Below is a small trained network, with its code and all its weights. Each question gives an input and a class and asks what happens when units are switched off, that is, made to give their printed mean instead of their output.

import numpy as np


def w(rows, s, z=0):
    codes = np.array(rows[::2]) - 128.0
    scale = np.full(codes.shape[1], s)
    scale[-1] = z or s
    return codes * scale


def f(y):
    return y / 2 * (1 + np.tanh(0.7978845608 * (y + 0.044715 * y**3)))


def log_softmax(a):
    a = a - a.max(-1, keepdims=True)
    return a - np.log(np.exp(a).sum(-1, keepdims=True))


def net(x, mask):
    res = np.array(x, float).reshape(1, 7) / 4 @ E
    y = f(res @ A[0][:, :-1].T + A[0][:, -1])
    res = res + np.where(mask, y, B[0][:, -1]) @ B[0][:, :-1]
    return log_softmax(res[-1] @ U[:, :-1].T + U[:, -1])


A, B = {}, {}
E = w([
[123,127,127,134,123,126],'x0',
[134,133,128,121,135,132],'x1',
[83,128,4,89,126,122],'x2',
[154,54,95,201,198,146],'x3',
[31,116,144,124,204,75],'x4',
[134,138,127,123,136,131],'x5',
[121,123,128,139,117,122],'x6',
],0.017)
A[0] = w([
[182,122,90,164,86,205,203],'n0',
[134,162,254,95,69,132,254],'n1',
[153,121,181,147,178,142,115],'n2',
[179,121,108,104,63,172,220],'n3',
[102,94,19,141,176,126,108],'n4',
[208,121,155,152,78,145,196],'n5',
[183,176,137,91,33,108,231],'n6',
[117,187,71,23,100,65,176],'n7',
[121,98,70,148,61,130,194],'n8',
[71,192,144,60,104,106,203],'n9',
[153,83,100,227,197,187,215],'n10',
[90,152,158,117,184,73,213],'n11',
[126,105,57,126,163,185,106],'n12',
],0.013,0.0071)
B[0] = w([
[252,176,109,109,50,173,219],'n0',
[63,121,230,146,227,130,238],'n1',
[168,37,65,152,87,120,178],'n2',
[175,211,120,1,158,143,211],'n3',
[74,247,129,69,139,18,216],'n4',
[206,209,216,143,233,86,213],'n5',
[104,177,137,53,249,152,222],'n6',
[77,90,37,63,105,157,222],'n7',
[120,184,130,70,125,189,187],'n8',
[3,100,68,163,92,174,210],'n9',
[238,124,164,185,130,12,250],'n10',
[49,21,147,203,186,135,199],'n11',
[134,206,143,74,82,69,183],'n12',
],0.008,0.021)
U = w([
[89,182,158,91,203,52,254],'0',
[219,126,167,182,126,132,147],'1',
[50,89,201,199,137,210,162],'2',
[143,9,132,182,141,53,16],'3',
[112,165,74,75,113,214,128],'4',
[160,202,116,102,32,88,4],'5',
[49,87,52,130,82,134,109],'6',
],0.012,0.0033)

Each question gives the input, the list of numbers given to net, and the class t.
The units are the neurons (one row each of A and B). Each row of codes is followed by its name. A weight is (code - 128) times the scale printed after its matrix; where a second scale follows, it is the last column's (A, B and U).
mask holds one flag per neuron, in row order. A switched-off neuron (its flag False) gives its mean, the last column of its row in B, instead of its output. The means were averaged over made-up inputs and are rounded, as every weight is.
A unit's drop is (log p(t) with every unit on - log p(t) with that unit switched off) / (log p(t) with every unit on - log p(t) with every unit switched off).
The circuit of an input: a set's keep is (log p(t) with only the set's units on - log p(t) with every unit switched off) / (log p(t) with every unit on - log p(t) with every unit switched off). Starting from the 12 units with the biggest drops (on a tie, the unit counted first), units are removed one at a time, each time the one whose removal leaves the highest keep (on an exact tie, the one counted first), for as long as the keep stays at least 0.8.
units of the circuit, in order: the units of the circuit, biggest drop first
k most important neurons: the k neurons with the biggest drops, biggest first
drop when u is switched off: that unit's drop, to one decimal
input [3,4,-8,0,1,1,7], class 2: units of the circuit, in order => [n4; n3]
input [-8,-5,-6,6,1,2,4], class 3: units of the circuit, in order => [n2]
input [-3,1,-3,-7,1,0,-1], class 2: units of the circuit, in order => [n9; n4; n10]
input [-4,0,1,-8,2,-5,-1], class 6: 3 most important neurons => [n7; n9; n5]
input [-1,1,-1,-4,-8,2,-5], class 0: 3 most important neurons => [n5; n1; n6]
input [1,2,2,0,-8,-2,8], class 4: 4 most important neurons => [n6; n10; n0; n4]
input [-8,-6,2,-3,-8,7,2], class 4: 2 most important neurons => [n0; n10]
input [-1,-7,6,0,-2,-7,-7], class 4: 2 most important neurons => [n10; n7]
input [-2,0,-8,6,1,1,3], class 3: drop when n2 is switched off => 0.3
input [1,-7,2,1,-3,3,-5], class 5: drop when n1 is switched off => 0.2
input [-1,-7,-3,-3,1,2,3], class 2: drop when n10 is switched off => 0.1
